Below are the code and all the weights of a small trained network. Each question names an input and a target symbol and asks about switching units off, where a switched-off unit gives its printed mean instead of its output.

import numpy as np


def w(rows, s, z=0):
    codes = np.array(rows[::2]) - 128.0
    scale = np.full(codes.shape[1], s)
    scale[-1] = z or s
    return codes * scale


def f(y):
    return np.maximum(y, 0)


def softmax(a):
    e = np.exp(a - a.max(-1, keepdims=True))
    return e / e.sum(-1, keepdims=True)


def log_softmax(a):
    a = a - a.max(-1, keepdims=True)
    return a - np.log(np.exp(a).sum(-1, keepdims=True))


def net(x, mask):
    ids = ['γδεζλξφψω'.index(c) for c in x.split()]
    T = len(ids)
    res = E[ids] + P[:T]
    r = res
    for j in range(3):
        rows = slice(4 * j, 4 * j + 4)
        q, k, v = (r @ M[0][rows].T for M in (Q, K, V))
        z = softmax(np.where(np.tri(T) > 0, q @ k.T / 4**0.5, -1e9)) @ v
        o = O[0][rows]
        res = res + np.where(mask[j], z, o[:, -1]) @ o[:, :-1]
    y = f(res @ A[0][:, :-1].T + A[0][:, -1])
    res = res + np.where(mask[3:7], y, B[0][:, -1]) @ B[0][:, :-1]
    return log_softmax(res[-1] @ U[:, :-1].T + U[:, -1])


Q, K, V, O, A, B = {}, {}, {}, {}, {}, {}
E = w([
[164,97,133,140,140,105],'γ',
[98,123,209,167,134,95],'δ',
[171,141,97,91,115,164],'ε',
[101,111,229,180,83,140],'ζ',
[254,142,132,90,161,160],'λ',
[133,146,150,41,217,150],'ξ',
[137,196,181,119,64,139],'φ',
[105,132,164,87,126,70],'ψ',
[89,171,72,187,172,158],'ω',
],0.025)
P = w([
[136,59,155,156,146,223],'0',
[133,80,159,138,155,193],'1',
[137,96,155,127,159,177],'2',
[135,117,152,132,158,152],'3',
[139,132,153,124,155,132],'4',
[140,145,152,122,154,108],'5',
[131,165,145,123,152,93],'6',
[132,179,146,119,154,79],'7',
[133,189,141,116,155,56],'8',
[126,208,133,114,154,37],'9',
[130,215,128,110,155,19],'10',
[125,229,129,105,158,5],'11',
],0.013)
Q[0] = w([
[111,112,161,50,120,133],'H0',
[111,27,6,164,24,132],'H0',
[178,147,169,110,125,144],'H0',
[35,112,58,173,117,153],'H0',
[175,135,128,141,55,95],'H1',
[13,117,127,163,109,98],'H1',
[173,180,137,137,89,110],'H1',
[119,152,230,110,111,85],'H1',
[127,83,23,159,83,106],'H2',
[192,122,134,136,200,111],'H2',
[50,122,127,196,148,139],'H2',
[72,49,82,108,104,116],'H2',
],0.014)
K[0] = w([
[114,151,62,164,160,106],'H0',
[106,24,188,134,122,215],'H0',
[106,167,93,119,175,53],'H0',
[146,49,127,141,68,164],'H0',
[184,119,175,156,72,45],'H1',
[65,180,77,172,159,115],'H1',
[182,87,98,116,44,57],'H1',
[148,217,112,71,151,84],'H1',
[163,68,178,122,189,240],'H2',
[135,247,132,113,159,113],'H2',
[109,72,118,166,72,195],'H2',
[148,56,213,131,122,186],'H2',
],0.013)
V[0] = w([
[183,75,88,194,96,18],'H0',
[115,175,99,224,176,119],'H0',
[202,143,162,185,132,184],'H0',
[90,63,111,133,54,95],'H0',
[63,71,202,47,146,171],'H1',
[84,53,58,64,88,180],'H1',
[134,102,175,145,222,74],'H1',
[127,69,197,228,113,183],'H1',
[254,244,80,104,59,109],'H2',
[200,52,205,142,192,95],'H2',
[94,105,117,59,208,115],'H2',
[192,234,166,94,212,183],'H2',
],0.0063)
O[0] = w([
[163,23,134,115,120,57,27],'H0',
[77,75,1,152,71,97,139],'H0',
[60,121,107,104,89,129,147],'H0',
[169,106,131,82,153,77,25],'H0',
[182,171,140,154,156,59,182],'H1',
[115,236,175,104,94,87,23],'H1',
[124,126,104,180,108,97,212],'H1',
[108,49,98,70,124,62,103],'H1',
[120,26,185,85,142,196,107],'H2',
[134,112,119,187,161,83,175],'H2',
[143,151,84,106,173,111,168],'H2',
[92,114,101,103,189,171,255],'H2',
],0.0074,0.0056)
A[0] = w([
[171,125,2,103,127,128,96],'N0',
[148,43,155,194,90,98,110],'N1',
[227,114,71,85,102,222,51],'N2',
[58,139,176,211,82,86,2],'N3',
],0.0089,0.006)
B[0] = w([
[127,154,184,97,183,209,194],'N0',
[193,74,178,155,78,120,208],'N1',
[1,96,113,71,110,132,207],'N2',
[53,65,118,115,176,160,253],'N3',
],0.0093,0.0057)
U = w([
[163,124,144,140,42,166,134],'γ',
[190,71,2,179,145,147,156],'δ',
[122,174,153,41,47,76,200],'ε',
[86,113,139,58,131,24,150],'ζ',
[66,60,145,108,196,94,2],'λ',
[129,158,82,160,177,165,11],'ξ',
[140,106,160,43,124,159,90],'φ',
[225,133,141,95,152,121,191],'ψ',
[111,108,25,86,110,122,205],'ω',
],0.008,0.0096)

Each question gives the input, a string of symbols that net reads in full, and the target symbol t.
The units are the heads (4 rows each of Q, K, V and O) and the neurons (one row each of A and B). Each row of codes is followed by its name. A weight is (code - 128) times the scale printed after its matrix; where a second scale follows, it is the last column's (O, A, B and U).
mask holds one flag per unit, heads first, then neurons. A switched-off unit (its flag False) gives its mean, the last column of its rows in O or B, instead of its output. The means were averaged over made-up inputs and are rounded, as every weight is.
A unit's drop is (log p(t) with every unit on - log p(t) with that unit switched off) / (log p(t) with every unit on - log p(t) with every unit switched off).
The circuit of an input: a set's keep is (log p(t) with only the set's units on - log p(t) with every unit switched off) / (log p(t) with every unit on - log p(t) with every unit switched off). Starting from all 7 units, units are removed one at a time, each time the one whose removal leaves the highest keep (on an exact tie, the one counted first), for as long as the keep stays at least 0.8.
units of the circuit, in order: the units of the circuit, biggest drop first
top k neurons: the k neurons with the biggest drops, biggest first
which heads matter: for each layer, one digit per head in row order, 1 if its drop is at least 0.15 and else 0, layers parted by /
input δ ξ φ λ λ φ, target φ: units of the circuit, in order	[H2]
input ω γ λ ζ ξ ζ, target ξ: units of the circuit, in order	[H0; N3; H1]
input ε ψ ε, target ε: units of the circuit, in order	[H1; N2; N3]
input φ λ γ ζ ε ω γ λ ω δ, target ω: units of the circuit, in order	[H0; H1]
input ξ ξ ξ ω λ ψ δ φ λ, target φ: units of the circuit, in order	[H2; N2]
input φ γ ω ξ δ ζ δ ζ γ ε ξ δ, target ξ: units of the circuit, in order	[H1; H0]
input ω φ δ ψ ξ δ δ φ ζ ε, target φ: units of the circuit, in order	[H2; N0]
input δ λ φ ξ λ δ γ λ ζ λ δ, target λ: units of the circuit, in order	[N3; H0]
input ζ φ δ λ ψ ε φ ε ε, target φ: which heads matter	001
input ξ φ ζ δ ψ ψ γ, target ψ: units of the circuit, in order	[H0; N3]
input ω ω λ φ ε δ φ ξ ξ γ ζ, target λ: which heads matter	000
input ε ξ ε λ ε φ, target φ: which heads matter	011
input ζ φ λ δ λ ζ, target λ: which heads matter	100
input γ δ λ, target φ: which heads matter	000
input ψ ξ λ ψ ψ γ λ ω ζ ψ ψ ξ, target ψ: which heads matter	110
input δ δ ε ψ γ δ ω λ, target ω: which heads matter	100
input ψ δ λ λ ψ ξ, target ψ: which heads matter	010
input ε δ δ, target ζ: top neuron	[N0]
input ψ δ ζ ψ γ ω ψ ψ ζ δ λ δ, target λ: which heads matter	110
input ψ ψ ω ω φ λ λ δ ω φ ω λ, target ω: top 2 neurons	[N2; N1]
input δ ζ γ ψ φ, target ψ: which heads matter	100
input ξ ζ ε ψ φ ω φ, target ω: which heads matter	100
input ω δ γ ξ, target ξ: which heads matter	101
input λ ω δ, target ω: units of the circuit, in order	[H0; H2]
